Each row is followed by its grade, which names the range that a hidden value of the row falls in. A new part has a new value, new ranges and new names.
[-269  -88   38 -120   92  117   -6   12   68 -126  102  -70  -51   33
 -142 -167  146   69  108  -27   -9  -87  119  302  -69   36 -207  -74
  131   64   26 -147  175  378   89   68  136  -93   53 -290 -164]
Lg
[ 106  -53  204  111   -1 -263  154 -240   39 -202   37  175    2   64
  -88  100  167  203   48  207  -56    4  252 -183  -15 -174 -173  -79
 -215  -40   -3  -88   32  108  238  -99  -29  159  158  130   23]
Lg
[  12  122   91  -47  -94   71  -72   38  -63   53 -224 -183   -3  -57
  -94  -65  -39 -165 -111  109    1  -52 -133   -6   39   34  166   21
  133 -256 -164   -3   44   11  -64   18   -3  -31   74  -45 -128]
hm
[-136  -40   21  -24  -63   90   37  -22  -17   42  -59 -105  -53  -19
  -59 -120   88  -35  -53  -31    5  -95 -155  161  -26   34    8   65
   31   29 -105  -11  135  166   48   88  133  -19   36 -216 -123]
Sm
[-112  106  146 -108  135    0  161  433   65    9   82   90 -197   41
   19    7 -219  159  197  184 -190  189  306 -338   49 -118    1 -343
  497 -353  -55 -310 -244    8 -196 -156   81  -56  140  287 -347]
Tt
[-126 -127   79  -12   36  -66  179  -16    8  -19   81   44  -73   33
  -44   -9  171  108   34   51  -18 -106   53   -9  -86  -76  -54  -88
  112   26  -74 -214   59  190   83   41   87   62  108  -68 -131]
Tt
[-107   37 -188  -21 -145   99  -67  -73  -78   82  -89 -223   31  -13
 -110 -149  112 -157 -202  -22   87 -284 -375  288  -69  140   31  153
   82   57  -82  127  169   85   15  162   58   19  -32 -213  -49]
rq
[  -5  147  169   36  -88   82   -7  236  -24   83 -207  -90  -84  -77
  -39  -38 -136 -163  -16  159 -163  101  -22 -191   93  -14  200   18
  187 -382 -127  -12  -68  -66 -208  -97   21  -25   45   78 -156]
hm
[-234  -54 -225 -153  -12  118   -7  -82  -47   16   88 -214  -14   68
 -126 -215  191   29 -126  -91  158 -312 -240  435 -165  169 -125   31
  174  223  -26  -26  226  295  112  222  106  -58    6 -302 -119]
mg
[-148  252 -201  -97   -2  113 -342  231  131 -146  -39  -68  129  -66
 -217  -41 -199 -264  127  148  -92 -161  -27  144  173  -54 -204 -241
  425 -331   73   86 -137  -71 -166  -59   59   37  -12   24 -247]
rq
[ 117  264  294 -121   78  -19   96  215    9  -88  -61   -9 -196  103
  -19  -74 -295  303   93  252 -131  400  416 -347   80  -17   -8 -229
  148 -382  -46 -121 -136   34  -31 -224  -22 -177  189  356 -217]
mg
[  21  -25  172  -14   42 -156  240   39  -27   -3   29   73 -112   60
   -5   59   49  184   14  172  -43   22  164 -269  -57 -111   37 -164
  151 -138 -115 -255  -62   67   43  -54    5   56  171  182 -144]
Tt
[ 201  153  301   24  -87  -72  -25 -149  -55  -93 -256  -90   -6   -5
 -108  -17  -28    6  -85  223  -27  138  126 -172   66  -23   97   34
 -173 -294 -126   28   69   35   93 -102  -87  -27  153   94   -9]
rq
[  -8  190  148   -8  -81  113 -121  211  -25   31 -238 -165  -26  -88
 -111  -64 -122 -240  -25  186 -129   53   -7 -104   91   30  186   17
  221 -438 -104    6  -26  -32 -219  -86  -31  -56   33   35 -137]
jh
[ 166  -23  217  151  -36 -289  129 -311   44 -237    6  193   23   68
  -94  107  152  216   35  226  -61   35  256 -195   14 -183 -199  -41
 -336  -37   14   -5   42   76  282 -124  -42  176  153  154   68]
mg
[  16   18  142  -48  -30  -43   91  -51  -29   15 -106  -32  -51    3
  -29   -6    5   60  -42   75   21   -1  -15  -89   20  -69   56  -89
   42 -109 -172 -112   18   67   95   11   68   16  155   -1 -157]
ph
[ -27  250  187  -70  -12  147 -146  325   28  -12 -211 -130  -60  -77
 -109  -75 -254 -181   75  201 -174  172  130 -151  150   -3  125 -111
  314 -517  -77  -37 -103  -34 -254 -145    2 -117   62  100 -231]
hm
[-257  -24  106   37  -49  254 -120   75   47  -68  -76 -155  -55  -69
 -161 -243  114 -173   59  -21 -142   -2    4  334    4  120  -73  217
  -32  -58   49   90  249  316  -70   14  122 -126  -76 -395  -52]
hm
[ 182  155  243   83  -50 -146  220   48  -27  -32  -47   97 -177   94
   37   -1 -145  291   -6  232 -151  296  240 -398   42  -59   11  -35
 -113 -209  -47   10  -94  -53   47 -199  -12   -2  135  359  -59]
ph
[  82   -4  199    0   14 -177  196  -78  -18  -55  -14   77  -73   62
  -21   63   49  202   -1  172  -17   42  162 -243  -24 -123   -3 -139
    5 -115 -118 -181  -26   64  133  -57    0   67  191  166 -107]
Lg
[ -41  -66  184  130  -60  -55   79  -90   64  -98  -43  111  -35  -32
  -62    1   95   26   79   78 -133   34   84  -45   60 -131 -101   41
 -182  -41  -31   13   65  112  107  -67  115   96   64  -85  -46]
Sm
[-209  158 -242  -68   34   49 -144  327  156  -68   99   75   36  -34
 -105   16 -205 -123  187  101 -137 -149  -26   13  143 -135 -225 -323
  508 -221   57  -19 -238 -111 -173  -58  149  103    3  117 -322]
ph
[-135 -111  221  145   69  -86  -38 -157  219 -394  128  248   31    1
 -191    0  177  102  312  127 -215   63  438  101   87 -201 -457  -61
 -276   -3  196    0  111  299  205 -157  107   99   49 -155    0]
mg
[-382  -20 -209   72 -161  402 -151  123  -58   62   -2 -379  -83  -30
 -196 -446  255 -285 -149 -106 -101 -222 -318  665 -186  430  -37  543
   13  152  159  306  430  387 -194  154   78 -186 -289 -556  103]
jh
[ -31  173   48  -22  -88  105 -147  160  -20   24 -205 -166   16  -83
 -127  -61  -92 -256  -45  148  -81  -46  -94  -16   79   26  131   -1
  234 -354  -97   30  -14  -38 -176  -33  -13  -17   23   -7 -141]
hm
[  38  132  171   -3  -94   57  -32   92  -57   58 -238 -141  -43  -61
  -70  -46  -72 -149  -77  148  -68   44  -60 -118   60   10  199   32
  109 -325 -163  -11    8  -16 -106  -44   -8  -34   76   19 -121]
hm
[ 267  111  279  179 -141 -197   45 -270  -32 -154 -189   45   12   26
  -95   40   51   85  -83  265  -82  129  150 -231   58  -77  -15  122
 -399 -186  -39  146   76   -9  179 -153 -101   93  116  170  123]
rq
[ -62  -25  128  -60   -3    8   36  -82    8  -48  -64  -44  -31   -1
  -79  -53   69   44    6   37   18  -33   19   58    6  -48  -36  -66
   13  -48 -112 -102   91  175  125   31   95  -11  126 -128 -144]
ph
[ 111  158  259  -73   86 -119  176  127   -9  -94   16   41 -169  124
  -28  -19 -131  318   62  269 -101  264  403 -348  -10  -44  -25 -211
  130 -289  -30 -190 -100   70   18 -179  -64  -86  193  357 -149]
Tt
[ -86   16 -113  -98  -50    8   33  -26  -42   68  -32 -110   -5   13
  -55  -55   43  -10 -107    4   97 -210 -228  107  -39    8   12  -79
  197   14 -141  -62   39   59   60  126   91   40   81  -79 -176]
ph
[  -6   17  111  -94  -10  -28   80  -43  -33   23  -90  -61  -43    9
  -40  -16    9   59  -45   62   55  -36  -32  -55    4  -55   56 -125
  106 -101 -185 -147   22   84   94   41   69    0  164  -17 -184]
ph
[ -76  -56   66 -107   55  -71  126  -35  -32  -16   30  -43  -37   46
  -76   -8  134   98  -19   89   64 -137   47  -13  -95  -43   -6 -157
  207  -50 -119 -253   47  177   88   64   24   19  152  -21 -160]
Tt
[-171  171 -356  -27  -47   37 -250  161  125 -104   62    4  140  -40
 -178  -11 -110 -223   81   92  -66 -296 -177  178  115  -71 -265 -196
  375 -137   96  137 -136 -113 -107    3   97  151  -55   26 -200]
Sm
[-107   50 -251 -171  -14    4  -76  -90  -35  -17   31 -164   80   51
 -143  -79   90  -21 -123   19  182 -346 -232  265  -82   55 -108 -138
  273   57  -70  -50   74  110  108  173   38   37   72 -101 -159]
mg
[-179 -133  177  231  -35   -6   59    4  170 -171   60  226  -52  -62
  -74  -12  121  -11  236   47 -283   70  180   23  102 -180 -252   77
 -220    1   96   61   63  166   49 -125  198  125  -21 -175  -36]
Sm

[-132 -140 -372  -25  -93  112   10  287  -16 -147   -2  -17 -160  311
 -177  142   58  310   11  193 -201  -96   89 -116   40  -37  144 -412
  -37 -197 -160   87  110    8  -93  324   62   18  116  -35   35]
E
[-131  203 -309   76  -49 -310  -28  519 -171   30  274   53 -340 -333
 -410  -21  -48  185   89 -387   72   21  -48 -279  223  -87  -71  104
   35 -479  -37  345 -162  230  -94  386 -424 -107  -94  -69  -24]
H
[ 211 -399   37  -13   31  543  -84 -397   44 -206 -409   46  126  554
  280   79  125  -96  -59  348  -10 -398  142  -33  -78  -23  126 -430
 -225   61 -126 -143  190  -48  453 -168  605   82 -225  -43  325]
M
[  70  227 -170  198   78 -380   -3  261 -109  250  500  114 -131 -608
 -222    9   34  199  276 -262  297   21 -118 -342  271 -104  -84  368
   13 -393  139  220 -175  156  -17  430 -210  -65  -56  178 -120]
H
[ -30   52 -339   68 -232 -117  236  388 -128  170  103 -224 -267  279
 -436   75 -192  380  466  253 -273  -64 -148  -10 -203  154 -226  185
 -149  330  242 -201  -85 -230 -324  482 -286  140  241  322    2]
P
[ 248 -275  569  -75  141  530  -93 -546 -121 -203 -411   39  118  300
  380   73  141 -297  128   95  114 -279  161  261  -89   91 -195   21
  -76  478   77 -204  -89  -36  607 -283  577  170 -502   12  331]
C
[-337  -21   24   93   54  -55   69  199 -189  -17  177   50  -70 -451
 -266  -51  214  202  156   20 -217  217   76   48  217  -59   22  -60
  370  -93   60   38 -177   83 -119  537  117   99   43  147 -255]
C
[ 196  216   51  -73   90 -203 -123   11 -104  -66  413   44 -304 -193
  212  212   63  102  135 -354  500 -179  179 -220  290  -53 -130  338
   -2 -522 -108  339 -115  275  281  211  -38  -43 -422    1   97]
M
[  57  -72  401  -12   -8   84  -15   -5   47 -232 -370 -168 -341  329
  -91  -65 -334 -381 -177 -404  -48 -338  -53  -34   13  150 -359  138
 -249  246 -143  157 -244   44  200 -588 -289  -44 -580 -485  448]
Z
[ 227 -170   55  231 -113  -66  295 -189  322  263   95 -243   47  316
   52  201 -217  141  202  331  -67 -347 -225 -144  -79  126 -143  130
 -303  475  102 -292   -9 -356 -172 -151    7  121  140   73  272]
P
[-590 -332 -170   46 -144  228   96  348  -22 -308 -392  -34 -135  158
 -468 -138   45   40 -365   31 -683   44   67   49   94  -56  193 -789
  238  -59 -281   85    0   45 -216  106  -23   21   79 -409   64]
C
[ -88 -134 -322  213  -68  -79   87  291  170   27   56  -50 -143  107
 -321  -37 -109  193  -18  146 -238 -143 -149 -308  156  -49  140 -239
 -119 -239 -148   79   20  -24 -233  113 -105  -55  169  -93   16]
H
[ -53 -293  -99    3 -286  297  149   55   24  -81 -598 -157  -48  619
 -236   66 -203 -128 -184  -38 -322 -352  -93   26 -317   77 -154 -450
 -289  494  -22 -141   40 -184   69 -294 -204   47  -99 -370  605]
P
[  65  -52 -187  121  -55  198 -158  198 -393  100    0  487  162 -407
 -143   -9  386   22  307 -333  223   76  -68  110  237 -223  137 -173
  269 -362   66   79  -89  342  396  327  168  -20   -4   54  183]
H
[-210  301 -246  -18 -237 -462  211  328 -207  186  308 -186 -325 -373
 -336  152 -117  224   31 -478  107  -49   29 -233  -42  -19 -324  215
   41  -94  169  199 -165   50 -147  505 -645   18 -154  -48  196]
P
[-167  -46 -146   77   28   33  -22  227 -174  -46  241  167  -86 -240
 -149   11  241  251  219   54  -79  118   69   13  303  -89  158 -129
  288 -357  -74   87  -66  180  -15  484  218   50   86  140 -183]
Z
[ 461  -71  541  111  151   16   19 -290  271  -33  172 -133 -202  368
  363  149 -222 -107  315   84  227 -376 -109   -4  237  207 -241  553
 -249  205 -115  -56 -208  -73  150 -497  182   61 -321  -15  200]
Z
[-298  -89 -456  147 -142   16  -14  432 -208   30 -162  210   -5 -327
 -535 -142  119   54 -153 -296 -175   37  -84 -217   87 -219  147 -499
   98 -356  -21  200   -8  197   18  327 -221 -100   55 -218  136]
H
[ 348   24  349  192  -30 -114  -13   15  146   64 -101   -4 -215   68
  -31  -26 -328 -369   44 -572  259 -377 -304 -141  196   69 -325  408
 -283   60  -93  164 -301  114  225 -687 -405 -124 -439 -429  547]
M
[  28  100 -325   67   53 -143  -32  277 -126   56  377   58 -183 -157
 -166   82   89  366  305  106  105   -5   35 -239  162  -58   39  103
  -16 -375   46  134  -20   87  -46  578   41    5   56  287 -203]
H
[  42   -3 -295  -43   46   45  -61  211  -98 -147  306   -5 -287  243
  -17  130  104  432  348  367  -13  -57  170 -107  176   10  118    4
    7 -405 -115   75   53   74  -30  565  283   71   62  335 -248]
M
[ 267  -97  659   55  125   98    3 -317  125  -93  -32  -65 -116  154
  302  104 -115 -264  130 -173  175 -283  -36  117  197  148 -280  373
  -77  298  -81  -13 -261    6  274 -515  136   65 -459 -191  311]
C
[-176   61  210    2   69  -31  -41  116 -267  -79  155  140 -127 -450
  -86    6  193   -3  118 -347   76  115  109  100  277  -53  -99   97
  332 -160    3  173 -247  241  159  271   28   44 -263  -38  -16]
C
[-118  177  -95    6  -18 -231  -29  160 -223   75   40   51 -119 -529
 -245   28   -6  -93 -220 -656  283  -96   42 -336    2 -137 -236   22
  -69 -187  128  344 -133  183  230  187 -427 -102 -435 -254  276]
E
[ 160 -352  491  140   44  313   37 -379  219 -105 -312    5  101  284
  238   32  -41 -321 -102  -12  -45 -338  -78   86  137   57  -50 -130
  -92  304 -168 -111  -96  -47  278 -626  296   53 -289 -342  431]
Z
[-248   -1 -228  -31 -117   29  -36  174 -311    2 -109  208   59 -433
 -219   84  238  -17 -246 -540  131   -6  115 -123   15 -222   -3 -426
  154 -231   41  244  -13  233  274  309 -182  -49 -228 -284  328]
E
[ 356  -58  435  105  113  -32   38 -206  270  -56   43 -213 -268  376
  192   66 -325 -156  141   12  134 -410 -113 -136  139  196 -285  463
 -349  204 -107   11 -191  -92  105 -510   -1   15 -385 -124  237]
Z
[ 284 -150  218  183  -65   48   74  -30  218   74 -256  -81  -57  345
  -66   49 -315 -242   13 -195   31 -395 -300 -111  -32  110 -254  121
 -397  407  -13  -42 -147 -127  104 -621 -247  -47 -222 -340  521]
E
[-289   61 -418   54  -91 -182   97  451 -154   50   39  -98 -213 -152
 -547  -35  -91  237  -35  -74 -212    6  -27 -300 -100  -35  -94 -158
 -104  -51  123  145  -34  -38 -213  491 -364  -18   22    3  -48]
E
[ 203 -275  173   67  -91  209   71 -213  254  -53 -312  -96   27  500
  152  192 -165 -177 -172  -55   11 -451  -93  -81  -66   60 -107 -223
 -327  328 -138  -54   22 -135  187 -553    1    3 -225 -396  584]
E
[  51  -17 -316  -25 -187  -10  217  -54 -102  166  300 -156  -50  196
   74  322  129  505  400  436    2 -133  136  -19 -139   36  -33    7
   -3   94  180 -245  114 -190  -74  696  210  225  210  462   19]
P
[ 587 -176  189  307  134   82   57 -281  283  263  174   11  136  267
  222  112 -109   57  523  428  204 -346 -308 -133   99  106  -64  406
 -382  300  122 -280  -57 -230  106 -254  357   71   68  301  108]
H
[  78  140  -23 -161   48  -11  -97 -134 -310    1  217  117  -21 -328
  214  293  267  106   48 -330  501 -115  291 -129    6 -119 -148   54
   36 -208  137  198   -6  181  454  434  104   43 -415   81  197]
E
[-244   27 -427  -15 -237 -136  236  250 -116   85    5 -272 -222  111
 -389   94 -125  314    8  103 -244 -120   53 -222 -262   30 -161 -157
 -130  135  164  -38   45 -175 -224  542 -305   96   57   98   93]
P
[ 291    7  -40  151   66 -211  159  108  304  132  534 -236 -243  399
   65  268 -212  467  532  547  -17 -194 -149 -168  141  201  -82  433
 -270  144   -2 -133  -51 -274 -362  166   86  106  241  367 -191]
E

[ 189   -3   59  180 -175 -287   65 -100  -22   49 -203 -156  -45   45
 -137  -27  119   87 -135 -214   52  -72   10  -36  -57   25 -238    2
  137  168  191  -92    6  152 -125  160   64  156 -114 -289 -380]
Jc
[ -48   35    4 -117   34  103 -200    3   16   41  225   83 -142   44
  -14   47  -74  -19   85   80  -70   36   17  -70  -35  -83   79  165
  -36 -182  -78   88  -45 -113  115  -60    2 -153   35   31  174]
Zf
[ -57  -11   49 -200   85  221 -178   -3   45  -28  178  186 -141   41
  112   60  -42   46  194  109  -20  167    1  -86 -131 -181  173  259
 -168 -157 -264  141   35 -108  127  -16  -28 -237  102  106  303]
Hl
[ -19  -27  -30  -73   26   90 -219   63   13   33  219   69 -140   32
  -82   43  -79 -104   38   92   -9   11    6  -65    0  -74   -5  104
   -4 -148    3  119  -91  -89  121  -34    5  -84  -36    6  160]
Zf
[ -36   97  -56 -149  -81  103  -59  186 -153  -42   81   55 -145   30
  -81   34 -108  -98  -77    4  -73  -96   -5   76    2  116  206  -71
   93 -106  -58  -45  153   31  122  -85  169 -104  266  -52  183]
fr
[  27 -124  -72 -219  112  338 -238  171   13  -64   74  148 -184   38
  -36  103 -104   48   89  104  -67  131   13 -100 -117  -57  110   92
  -88  -69 -314  193  104 -105  198  -67   -1 -114  297  139  348]
bz
[  56  -65  -29 -176  133  319 -259  -30  235  -36  154  136 -190   66
    0  168  -72  112  238   61  -52  185   77  -99 -216 -143  178  273
 -102  -98 -280  252   35 -103  145 -119  -58 -183  187   48  379]
nz
[  32  -53  -90   22  -31   22 -172  167 -103   73   72  -53  -88   52
 -226   25 -152 -146 -144    9  -24 -157  -10  -51   -6   92 -100  -65
  138  -10  141   56  -28   47  111   35  116   63   13 -163  -42]
bz
[ 326  -76   90  217 -267 -251  202 -122  129 -139 -290  -52  -93    6
  -76   18  307   34  -30 -245  352  128   17  107 -109 -121 -171   10
   28  281  150  -25   49  255 -252  187   11  150 -202 -316 -162]
Hl
[  86   47   -4   78  -30 -133 -219 -183  143  174  178 -131 -147   62
 -158   67   -2   81   22  -56 -143  -46   96 -116   23  -17 -151  165
  126 -125  129   45 -188 -134    6 -106  -60   21  -94  -95 -139]
fr
[  94   77   50  136 -137 -150  -88  -96 -103  152  142  -78  -99  105
  -88  -22   47   87  -88  -32  -31  -15   14  -51   21  -50 -154   55
  -57  -44  123  -67  -63  -70 -107   76  -24  -29 -117 -113 -190]
Zf
[-138   30   -9 -157   51   -1 -181  104 -145   77  114   19  -78    4
  -51  -32 -152  -88  -47   58 -180 -139  -33 -124   40   50   -6   66
  128 -183  -14    3  -35  -73  214  -10  105  -60   86   23  -28]
Jc
[ -43  -27  -22 -105   12   -9 -160  114 -124   43   54    6 -105    1
  -89  -24  -77  -54  -74   36 -114  -78  -24 -108   56   33  -83   10
   99 -111  -18   14  -28  -75  157    1   63    1   78   40  -28]
Jc
[ 463 -182   64  239 -393 -199  417   66   53 -340 -571    3  -91  -33
  -91   21  407  -54 -122 -322  609  181  -35  273 -161  -83 -114 -195
   12  521  102  -49  257  483 -331  296  108  242  -92 -402  -60]
qr
[ 182   48   10  185 -158 -190  -48 -121   49  101   24 -143 -105   86
 -182   36   60   55  -87 -140   17  -61   59   -7  -29   15 -158   31
   99   53  211  -34  -59   49 -116   31   16   75 -117 -257 -214]
nz
[ -51  -85  -29 -114   14  195 -158  225 -153  -23  158  158 -103   31
  -27    5 -111 -184  -13  154  101   31  -70  -28  -36  -88   50   24
 -112  -79  -80  115   24  -11  133   89   69 -120   19   22  243]
Hl
[ 185   25   85  220 -172 -203    5 -154   -9   97   -2  -91  -61  105
  -86  -11  118   98  -64 -118  111   25   12  -28  -81  -97 -198   84
  -59  107  176  -43  -42   73 -189  177  -15   33 -218 -257 -258]
Zf
[  32 -141  -56 -257  151  420 -172  160  135 -156  -42  197 -141   40
   10  152 -139   26  185   38   28  144   12  -62 -311  -79  263  176
  -65   30 -351  261  201   75  221  -18   73 -150  320  -15  432]
bz
[ -10   56  -55 -166  -28  126 -132  110  -35  -33  117   59 -183   21
  -73   66  -73  -35    6   21 -104  -19   33   20    6   57  162   13
   74 -144 -116   25   80  -63  137 -146   80 -101  247   31  223]
fr
[  -5  -65   95 -262  125  396  -11   -8  223 -226  -86  303  -73   48
  233  141  -48   68  362  -12  187  263  -12   -3 -496 -252  444  391
 -215   71 -408  249  269  221  116  114   82 -308  190 -139  473]
Hl
[  49  -66   88  -77  269  536 -193 -171  317   43   13  176   39  258
  160  231 -288  282  401  -35   61  188   29 -186 -836 -268  402  601
 -341  199 -347  385  258  278   82  262   65 -364  116 -438  262]
nz
[-141   19   72 -179   29   71 -132   31 -117   46  185  139  -96   -3
  124  -19  -47  -78   93  121  -30   44  -52  -73    0 -129  111  196
  -85 -207 -166   39  -29 -105  128   22   29 -193   29  115  153]
qr
[   9  -35  -47 -113   48  168 -256   97  -96   84  171   44 -165   71
  -75   45  -99   77   -9  101 -157   38   12 -129    2  -17  -17   60
  -68 -132 -172   82   13 -186  131  -57  -21  -89  194  128  126]
bz
[ -99  220   89  -75 -131 -283   46  -80 -144   71  -20  -86  -55  -10
    4  -73   -2    8  -81 -140 -190 -197   -3   -9   64  117   49   61
  247 -144   98 -216   31   40   49  -23  163  -35   68 -134 -262]
Jc
[  -2  125  164   67 -156 -280    4 -197 -151  155  100  -43  -71   38
   90  -89  147   98  -21  -36  -37   22  -21  -63   86 -120 -125  161
  -70 -120   42 -155  -88 -102 -122  101  -36  -77 -154   -5 -261]
qr
[ -72   17   46  -97  -96   41   -4  174 -294  -10   73  124  -73   14
   59  -65  -21 -143  -75   86   85   -3  -99   32   27  -51   81  -18
 -103  -74  -84  -54   94   21   46  126  114 -127   55   21  101]
qr
[ -67  -46  -26 -133  102  111 -281   80  -95  115  173   37 -117   47
  -59   10 -139   24    2  113 -186  -20   -8 -191    4  -27  -70  114
  -13 -166 -118   94  -60 -179  191  -17   -3  -75  103  112   42]
Jc
[ 317  -70  -24  313 -180  -90  -83  -35  -78  153   -8 -160  -98  173
 -245   34   63  155 -192  -96   85   16   29  -50  -76  -20 -313  -68
 -102  210  166    2    2   32 -210  174  -44  123 -103 -252 -263]
fr
[ 249  -50   69  127 -146 -298   44 -198  169  -21 -242 -137 -115  -10
 -110   17  235  163  -17 -241   51   49   63  -56  -32  -45 -260   83
  163  137   96  -30  -49   66 -119   50  -37  183  -98 -171 -295]
Jc
[-158   39   74 -204   11   59  -64   54 -101  -11  114  148  -76  -27
  135  -14  -58 -143   96   80   10    5  -58  -19  -34  -91  188  181
  -16 -179 -138   24   16   -3  145   29   99 -188   45   35  171]
qr
[  46   -6  -90  -74  -54  150 -141  197 -112  -11  104   38 -161   56
 -151   56 -102  -76  -88   40  -30  -43    5   24   -3   70   70  -82
   28  -55  -43   41   88  -18  100  -56   90  -46  197  -31  181]
fr
[-131    3   45 -206   34   84 -111   61  -27  -37  134  155 -107  -35
   87   10  -52 -153  117   90   22   31  -37  -29  -24 -107  154  179
    1 -187 -121   76  -21  -27  164  -12   67 -163   24   54  225]
qr
[ -99   72   91 -153  -48  -88  -77  -53  -76   27  154   85 -140  -43
  110  -37   76  -38   76   59  -57   55  -17  -40  122 -108   42  162
   -5 -243 -111  -43  -77 -160   70  -58  -11 -135    5  160   72]
qr
[ 164   95   20  119 -207 -177   37  -68  -20   29  -33 -103 -119   63
 -134   20   93   55 -104 -158   21  -53   43   63   -7   52  -50  -29
   98   49  140 -102   45   77 -120    9   64   39    3 -221 -150]
nz
